Below is a small trained network, with its code and all its weights. Each question gives an input and a class and asks what happens when units are switched off, that is, made to give their printed mean instead of their output.

import numpy as np


def w(rows, s, z=0):
    codes = np.array(rows[::2]) - 128.0
    scale = np.full(codes.shape[1], s)
    scale[-1] = z or s
    return codes * scale


def f(y):
    return y / 2 * (1 + np.tanh(0.7978845608 * (y + 0.044715 * y**3)))


def log_softmax(a):
    a = a - a.max(-1, keepdims=True)
    return a - np.log(np.exp(a).sum(-1, keepdims=True))


def net(x, mask):
    res = np.array(x, float).reshape(1, 6) / 4 @ E
    y = f(res @ A[0][:, :-1].T + A[0][:, -1])
    res = res + np.where(mask, y, B[0][:, -1]) @ B[0][:, :-1]
    return log_softmax(res[-1] @ U[:, :-1].T + U[:, -1])


A, B = {}, {}
E = w([
[124,86,71,84,35],'x0',
[11,150,63,189,165],'x1',
[102,234,162,39,111],'x2',
[142,255,101,192,29],'x3',
[33,58,196,195,57],'x4',
[112,162,175,198,120],'x5',
],0.0066)
A[0] = w([
[116,144,163,119,129,111],'N0',
[190,153,99,80,204,163],'N1',
[148,126,130,117,148,41],'N2',
[165,92,180,45,135,132],'N3',
[180,139,152,174,140,149],'N4',
[143,189,128,96,53,57],'N5',
[176,213,96,87,27,116],'N6',
[156,111,158,76,135,58],'N7',
[151,108,160,81,132,27],'N8',
[175,155,115,154,98,47],'N9',
[226,150,94,40,255,92],'N10',
[151,159,113,124,81,56],'N11',
[117,137,158,102,112,2],'N12',
[199,170,162,217,183,99],'N13',
[98,128,120,147,115,131],'N14',
[196,118,161,158,178,130],'N15',
[84,126,111,151,126,30],'N16',
[122,182,238,62,90,140],'N17',
],0.017,0.0048)
B[0] = w([
[151,142,34,91,115,136],'N0',
[121,34,128,53,183,209],'N1',
[143,160,184,48,127,129],'N2',
[151,139,173,80,58,197],'N3',
[94,106,139,160,74,162],'N4',
[114,159,167,178,50,177],'N5',
[149,137,197,183,14,217],'N6',
[87,196,187,26,85,157],'N7',
[166,174,196,73,110,149],'N8',
[117,89,165,134,89,148],'N9',
[126,102,96,4,215,249],'N10',
[93,136,147,114,62,149],'N11',
[146,183,134,84,131,127],'N12',
[147,4,146,158,56,191],'N13',
[148,178,126,172,161,147],'N14',
[133,96,152,120,61,173],'N15',
[173,191,107,154,156,143],'N16',
[119,181,58,120,252,199],'N17',
],0.021,0.015)
U = w([
[179,126,182,100,2,196],'0',
[141,208,103,150,104,53],'1',
[142,76,81,188,96,255],'2',
[179,137,118,11,149,61],'3',
],0.0074,0.0045)

Each question gives the input, the list of numbers given to net, and the class t.
The units are the neurons (one row each of A and B). Each row of codes is followed by its name. A weight is (code - 128) times the scale printed after its matrix; where a second scale follows, it is the last column's (A, B and U).
mask holds one flag per neuron, in row order. A switched-off neuron (its flag False) gives its mean, the last column of its row in B, instead of its output. The means were averaged over made-up inputs and are rounded, as every weight is.
A unit's drop is (log p(t) with every unit on - log p(t) with that unit switched off) / (log p(t) with every unit on - log p(t) with every unit switched off).
The circuit of an input: a set's keep is (log p(t) with only the set's units on - log p(t) with every unit switched off) / (log p(t) with every unit on - log p(t) with every unit switched off). Starting from the 12 units with the biggest drops (on a tie, the unit counted first), units are removed one at a time, each time the one whose removal leaves the highest keep (on an exact tie, the one counted first), for as long as the keep stays at least 0.8.
circuit, biggest first: the units of the circuit, biggest drop first
k most important neurons: the k neurons with the biggest drops, biggest first
drop when u is switched off: that unit's drop, to one decimal
input [-1,-1,4,-3,7,7], class 3: circuit, biggest first => (N17)
input [6,5,-3,3,-3,8], class 2: circuit, biggest first => (N3; N7)
input [-6,8,-1,1,8,-8], class 1: 2 most important neurons => (N13; N10)
input [-1,-8,3,-4,7,-2], class 3: 2 most important neurons => (N17; N6)
input [-2,7,8,0,6,-2], class 1: 2 most important neurons => (N10; N1)
input [-2,-6,4,4,4,8], class 2: 2 most important neurons => (N17; N3)
input [6,-3,6,2,4,7], class 1: 2 most important neurons => (N17; N13)
input [-2,-7,-7,5,6,7], class 2: 2 most important neurons => (N6; N3)
input [1,5,5,-3,3,1], class 1: 3 most important neurons => (N10; N1; N13)
input [-1,8,1,-3,4,-7], class 1: drop when N13 is switched off => 0.3
input [-6,3,-5,-2,-1,-1], class 2: drop when N3 is switched off => 0.2
input [-6,-7,8,-3,8,-8], class 3: drop when N17 is switched off => 0.1
